Here are made-up things, facts about them, and rows of numbers that follow some of those facts. Name the thing behind each unnamed row.

Facts:
[J280, J234, J968, J795, J189, J605, J481, J758, J713, J889] Λ ziklem
[J465, J667, J742, J421, J966, J880, J123, J54, J183] Λ gronum
[J447, J345, J241, J702, J603, J979, J644, J454, J197] Λ grofan
[J958, J102, J983, J584, J37, J776, J668, J84] Λ zamon
[J962, J144, J170, J803, J740, J313] Λ dukler
[J331, J981, J309, J151, J442, J678, J914, J654, J312, J471, J629] Λ litrisku
{J258} π J386
{J738, J309, J92} π J230
{J280, J33, J667} π J116
{J234, J603, J415, J582, J757} π J474
{J968, J116, J621, J381} π J874
{J795} π J265
{J465, J605, J644, J740} π J8
{J447} π J160
{J345, J102, J654} π J33
{J241, J880, J584, J442, J712} π J549
{J265} π J393
{J189, J144} π J208
{J742, J981} π J187
{J958, J966, J454} π J39
{J160, J170, J713} π J459
{J702, J983, J54} π J710
{J991} π J325
{J962, J805, J914, J37, J123} π J661
{J421, J471} π J835
{J331, J164, J208, J278, J322, J8} π J242
{J187, J803, J459} π J138
{J481, J979} π J991
{J151, J668} π J415
{J678} π J258
{J656, J903, J758, J710} π J488
{J776, J629} π J903
{J312, J313} π J164
{J889} π J805
{J183} π J381
{J84} π J656
{J835} π J278
{J197} π J738

Some rows with their names:
J757: [ -2 -61  14   0   8  26  -2 -18 -14  24 -26 -20   1   0   1 -10   0  15
  27  12   2 -18  10 -30  10]
J983: [-50  73   8   7   4 -41  25  -8 -42  -3  -9  38   2 -14  -6 -63   2  -7
 -26   2  18   6 -14 -17  18]
J415: [ -2 -72  16   4   7  29   2 -24 -21  27 -28 -26   3  -1   2 -22   1  18
  32  13   4 -20  15 -36   8]
J667: [-11  24 -17   7  42   3  21  30  18 -22  53  -4 -21  10   2  11 -15  12
   9  18   6  13   9   7 -18]
J322: [  8 -50  15  20   3   3 -19   0   4  12 -26  -6  -3  -4   3  47   1  -6
  -5   0  -8 -18  -9  28   9]
J242: [  8 -48  11  16   8   6 -15   4   3  11 -20   1  -3  -6   1  38   2  -6
  -1   2  -8 -16  -8  25  10]
J795: [ 14  63 -15 -14 -13   8   1 -24 -13 -18   3 -42   8   3  -2 -16   5  -1
   6   0   6   9  -8   8  -3]
J265: [ 12 -21   5 -11   3  22 -21   9 -11   8  -8  19  -4  -6  -5  -1   4   6
   9   5  -6 -10  -8  -4  11]
J102: [-19  26 -52  24  50  -7  41  49   8  -6  74   1 -11  22  -3   5 -17   6
  14  10  10 -27 -16   3 -15]
J160: [ 27   2 -34  -5 -35 -40 -29   5   0  31 -12  38 -17  -9   6 -17 -12  28
  12 -30   1 -24  20  -6  -2]
J835: [ -7 -61   3  35   4  15 -17   3  29   1 -43 -37 -11 -11  -1  85 -13 -18
 -21 -10 -31 -24  -8  22  13]
J309: [ 38  11  25 -14   8 -10   1  -3   9  -7  18  10  21   4  -6 -32  12  -3
 -12   8  10   2  13  -2  -4]
J183: [ -4  21  -7   0  27   4  14  19  21 -16  37  -3 -18   6   3   5 -11   7
   6  17  11  16  10   3 -15]
J331: [ 22 -24  21  11   7 -27   9  -8  22  -6   3 -23  16   0   0  29   0 -23
 -29  -5 -14   1  11  18  -6]
J738: [ 33 -10  19  -9  12  20 -24   6 -13   6   2  36   6  -1  -4 -23  15  11
  11  11  22 -11 -10  15  11]
J702: [-68  40  13  13  -5 -34   5 -29 -23 -24   3  33   4  -1  -3 -58  12   9
 -26  -6   2  33 -11 -21  12]
J488: [-24  -8   4  -2  11  -2 -14  -1 -50   4 -12  27  -7 -13  -6 -12   7  10
  -6   4 -19  -8  -9  -8  22]
J549: [ 17  -6   6 -14   3  41 -19  19   5  -7 -14  -1  -4  -4  -7 -25   2   6
   1  -3 -10 -15  -9 -17  13]
J345: [-46  -7 -44  26  40  -4  21  35  34 -30  83  -7  -8  37   1  13  -6  22
  18   0 -10   0  -9  -6 -17]
J991: [-24 -17  33 -32 -17  -5 -32  36 -61   6  -1  -8   4   3  -1  25 -15 -12
  31   6 -18  -4 -11  -8   1]
J258: [ 14 -21   6 -12   2  22 -22   7 -16   8  -8  13  -4  -8  -3  -6   4   5
  11   2  -8 -10  -9  -1  11]
J312: [ 20 -25  28  21   8 -27   6  -7  30  -7  -4 -20  20   3   3  38  -2 -24
 -30  -4  -9   0  11  25  -7]
J465: [ 13  -1  40  31   8 -18   5 -11  45  -7 -18 -12  -1  -1  14  45  -4 -20
 -17  12  34  25   9  54 -15]
J138: [ 17 -11 -13  -5 -13  -6 -22  10  -6  20  -9  17  -9  -7   2  -7  -3  16
  11 -13  -2 -17   6  -1   7]

Which thing is each row?
[-10  24   0  -7 -11  31  -4   9  60 -34   4 -18   8  13  -2 -49   4  -3
  -8 -12  13  16 -13 -33  -1] -> J241
[  4 -61  27  -5   8   2  31 -38   4  12 -10 -52  24   9   0 -40  -3   5
  15  10   0  -7  39 -53  -8] -> J151
[  3  -4  23  27 -17   0  17  -5  31  -7 -20  22  19   6   5  82   3 -10
 -18   4  15   4   4  55 -17] -> J740
[-21  64  22 -35 -35 -20 -11   8 -72 -17   6 -69  16  13   4  20 -17 -22
  32   5 -12  19 -11   4 -16] -> J481
[ 24 -23 -15 -32   1  -3  17 -20   4  10  24   2   7  -6  -1   5  13 -24
 -14  -8 -28  28   8 -22  -8] -> J914
[-14 -15   8   4   1  13  40 -28  13  27 -28 -36  14   2   5 -49  -8  -3
  25  13  46 -17  11 -49  -5] -> J668
[ 11 -64 -36 -31   1  25  -6 -12 -14  31   4  24 -14 -14   1  29  18 -13
  10  -2 -25  16 -16  -7  10] -> J805
[ 11  21  22   3  -3   8 -10  -4  43 -16  20  28  20  18   4 -54  24   7
   7   1  56  20 -11   7  -3] -> J197
[-19   7   5  -4 -11   4  -2  -5  36 -16  11   1  11  14   4 -28   9  -2
   3  -7  14  23  -6 -17  -5] -> J454
[-16 -30  21  41  -6 -21  -2 -15  58 -11  -5  -8  17  15  15  40   8 -16
 -15  -8  26  16 -12  37  -7] -> J644
[-12 -29 -36  14  48  15   2  44 -20  -3  52   6 -19  15  -5  33  -8  23
  20  11 -26 -29 -10  10   0] -> J33
[ 26   3  16 -18   5  -7   3  -1   8 -10  16  -2  16   1  -7 -16   2 -11
 -11   0  -9   6  15 -17  -2] -> J678
[  1 -39  12  30   3 -12  11  -7  65 -20 -25 -60   8  -9  -1  85 -16 -35
 -50 -20 -47  -9   9  11   0] -> J471
[ 15  56  17 -18   4  38   2  16  43 -30  -9  -9  -8  -4  -3 -46 -10  -6
 -14   6  15  24   9 -15  -8] -> J880
[-55  17  34 -26 -33 -27 -18  26 -16 -19  16 -23  18  19  11  16 -13 -24
  29  -3   4  30 -11 -23 -17] -> J979
[  4  51 -31   2  13  -1  15  -4 -18 -18  27 -50  -1  13  -1   0  -1   8
   9   4  -9   0  -4  16 -10] -> J968
[ 22  55  -6  -8 -29 -39  -4   1  32   1   0  18 -15  -7  11 -31 -17  11
   0 -11  27  21  34  -5 -18] -> J742
[ -3   2 -30 -31 -26  28  23 -11   6   9   4  40   3  -6  -2  40  16  -9
  -2  -2 -13  28   0  -4 -14] -> J962
[ 19  14 -61 -37 -15  16  19 -40 -17  13  17 -31  -4  -6   6  11  22 -21
   4  -6 -16  42 -15   4  -8] -> J889
[-12  -9  12  34   1   8   6  -3  76 -24 -38 -60 -16 -12  10  86 -23 -33
 -37  -5 -12  12   9  20  -5] -> J421
[ 15  20   8  32  -8 -18   7 -34   1  -9 -17 -55  14   8  11  50   5 -15
 -15   2  18   8  -8  67 -12] -> J605
[ -2  31 -45   3 -54 -73 -14  -9  48  11  10  34  -3   8  13 -44 -11  25
   8 -45  26   4  26 -17 -14] -> J447
[  6  42  -3  -6  -3   0  15  17  12   5   1   7   9   0   1 -40  -3 -19
   2   2  36  -3 -14 -16  -2] -> J958

